Below is a small trained network, with its code and all its weights. Each question gives an input and a class and asks what happens when units are switched off, that is, made to give their printed mean instead of their output.

import numpy as np


def w(rows, s, z=0):
    codes = np.array(rows[::2]) - 128.0
    scale = np.full(codes.shape[1], s)
    scale[-1] = z or s
    return codes * scale


def f(y):
    return y / 2 * (1 + np.tanh(0.7978845608 * (y + 0.044715 * y**3)))


def log_softmax(a):
    a = a - a.max(-1, keepdims=True)
    return a - np.log(np.exp(a).sum(-1, keepdims=True))


def net(x, mask):
    res = np.array(x, float).reshape(1, 7) / 4 @ E
    y = f(res @ A[0][:, :-1].T + A[0][:, -1])
    res = res + np.where(mask, y, B[0][:, -1]) @ B[0][:, :-1]
    return log_softmax(res[-1] @ U[:, :-1].T + U[:, -1])


A, B = {}, {}
E = w([
[193,98,76,98,208],'x0',
[128,127,128,127,127],'x1',
[170,81,112,253,102],'x2',
[127,128,129,127,128],'x3',
[94,34,235,161,186],'x4',
[229,116,207,101,66],'x5',
[98,41,47,72,83],'x6',
],0.0074)
A[0] = w([
[40,135,37,164,169,38],'N1',
[75,142,127,198,193,129],'N2',
[113,90,171,144,190,58],'N3',
[110,42,164,148,151,164],'N4',
[134,59,187,108,170,46],'N5',
[171,89,88,73,61,66],'N6',
[56,122,130,7,145,172],'N7',
[143,203,149,152,173,98],'N8',
[136,178,168,149,176,105],'N9',
[50,159,175,120,71,83],'N10',
[41,146,110,145,168,102],'N11',
[116,155,116,89,154,105],'N12',
[165,194,148,144,130,122],'N13',
[102,201,196,141,161,98],'N14',
[146,141,77,213,77,78],'N15',
[200,123,99,100,216,49],'N16',
[137,93,172,115,143,43],'N17',
[152,154,157,11,127,132],'N18',
[179,175,73,123,96,125],'N19',
[164,214,77,136,118,3],'N20',
[174,119,108,97,231,120],'N21',
[124,130,138,191,102,116],'N22',
[78,164,99,168,191,82],'N23',
[87,99,159,135,165,50],'N24',
[67,160,157,172,58,170],'N25',
[186,119,200,102,76,156],'N26',
[86,145,180,66,152,128],'N27',
[144,130,65,143,108,137],'N28',
[86,79,192,132,143,16],'N29',
[149,69,91,210,94,213],'N30',
[157,191,147,182,160,76],'N31',
[63,53,107,71,48,182],'N32',
],0.011,0.0035)
B[0] = w([
[142,84,178,158,85,216],'N1',
[128,149,154,127,102,203],'N2',
[66,188,122,88,67,176],'N3',
[116,203,96,59,111,217],'N4',
[105,159,134,99,74,185],'N5',
[100,65,143,119,119,202],'N6',
[158,176,175,108,158,254],'N7',
[111,47,124,36,142,173],'N8',
[79,80,121,49,148,170],'N9',
[159,159,2,227,155,195],'N10',
[176,76,230,202,70,191],'N11',
[157,197,167,129,122,155],'N12',
[81,59,161,96,111,168],'N13',
[107,81,87,104,164,197],'N14',
[138,183,147,99,152,188],'N15',
[105,116,30,217,107,190],'N16',
[92,121,151,113,60,146],'N17',
[170,148,177,160,146,231],'N18',
[56,158,142,100,87,205],'N19',
[78,159,123,74,68,181],'N20',
[143,151,40,204,123,199],'N21',
[127,165,105,142,186,161],'N22',
[173,59,200,158,114,182],'N23',
[124,142,111,110,71,159],'N24',
[159,117,41,143,150,211],'N25',
[139,90,148,224,113,219],'N26',
[161,167,137,162,170,199],'N27',
[107,166,210,78,114,178],'N28',
[73,180,101,115,80,182],'N29',
[150,209,201,87,223,233],'N30',
[120,68,122,57,160,169],'N31',
[112,57,100,75,195,245],'N32',
],0.0074,0.007)
U = w([
[96,166,137,127,131,247],'0',
[94,169,144,132,139,230],'1',
[21,225,142,95,35,59],'2',
[142,238,192,120,231,48],'3',
[44,51,122,72,193,58],'4',
[159,94,210,193,26,73],'5',
[105,176,8,205,144,106],'6',
],0.011,0.013)

Each question gives the input, the list of numbers given to net, and the class t.
The units are the neurons (one row each of A and B). Each row of codes is followed by its name. A weight is (code - 128) times the scale printed after its matrix; where a second scale follows, it is the last column's (A, B and U).
mask holds one flag per neuron, in row order. A switched-off neuron (its flag False) gives its mean, the last column of its row in B, instead of its output. The means were averaged over made-up inputs and are rounded, as every weight is.
A unit's drop is (log p(t) with every unit on - log p(t) with that unit switched off) / (log p(t) with every unit on - log p(t) with every unit switched off).
The circuit of an input: a set's keep is (log p(t) with only the set's units on - log p(t) with every unit switched off) / (log p(t) with every unit on - log p(t) with every unit switched off). Starting from the 12 units with the biggest drops (on a tie, the unit counted first), units are removed one at a time, each time the one whose removal leaves the highest keep (on an exact tie, the one counted first), for as long as the keep stays at least 0.8.
units of the circuit, in order: the units of the circuit, biggest drop first
most important unit: the unit with the biggest drop
top k neurons: the k neurons with the biggest drops, biggest first
input [8,2,-6,8,7,-6,5], class 1: most important unit	N7
input [-6,3,-4,-3,7,-1,-3], class 2: units of the circuit, in order	N29, N3
input [-2,0,4,-3,-6,3,-1], class 2: units of the circuit, in order	N19, N20
input [0,-7,8,-5,7,-5,-1], class 3: top 2 neurons	N30, N22
input [2,2,-8,-2,-6,0,5], class 3: units of the circuit, in order	N7, N18
input [6,3,-1,-3,-6,-1,-5], class 2: units of the circuit, in order	N20, N19
input [-5,0,-4,-2,-1,-5,-5], class 4: top 3 neurons	N14, N8, N9
input [-3,-3,8,6,-2,-8,1], class 3: top 2 neurons	N30, N15
input [6,7,-8,6,5,8,8], class 3: top 3 neurons	N7, N18, N27
input [6,4,-4,6,-8,1,3], class 2: units of the circuit, in order	N19, N20
input [8,0,3,5,-7,-8,-8], class 4: units of the circuit, in order	N8, N31
input [-3,0,7,-3,-8,4,-4], class 2: units of the circuit, in order	N20, N19
input [6,-2,-1,5,6,8,-6], class 5: top 2 neurons	N26, N30
input [6,7,-8,-3,4,-5,8], class 3: units of the circuit, in order	N7
input [-8,6,-7,-1,-4,4,0], class 6: units of the circuit, in order	N10, N25
input [8,-4,0,-6,4,-4,5], class 6: top 2 neurons	N21, N16
input [2,7,-8,-3,-1,5,2], class 3: units of the circuit, in order	N7, N18
input [8,1,0,-2,3,7,1], class 6: units of the circuit, in order	N16, N21
input [-5,1,4,3,-2,0,3], class 6: top 2 neurons	N25, N7
input [4,-4,8,3,7,-5,-2], class 3: most important unit	N30
input [6,-2,-8,4,-5,4,5], class 3: top 3 neurons	N7, N18, N12
input [8,5,0,-6,-1,-6,-6], class 6: top 2 neurons	N21, N16
input [8,-1,4,-1,8,-8,7], class 2: units of the circuit, in order	N4, N3, N5
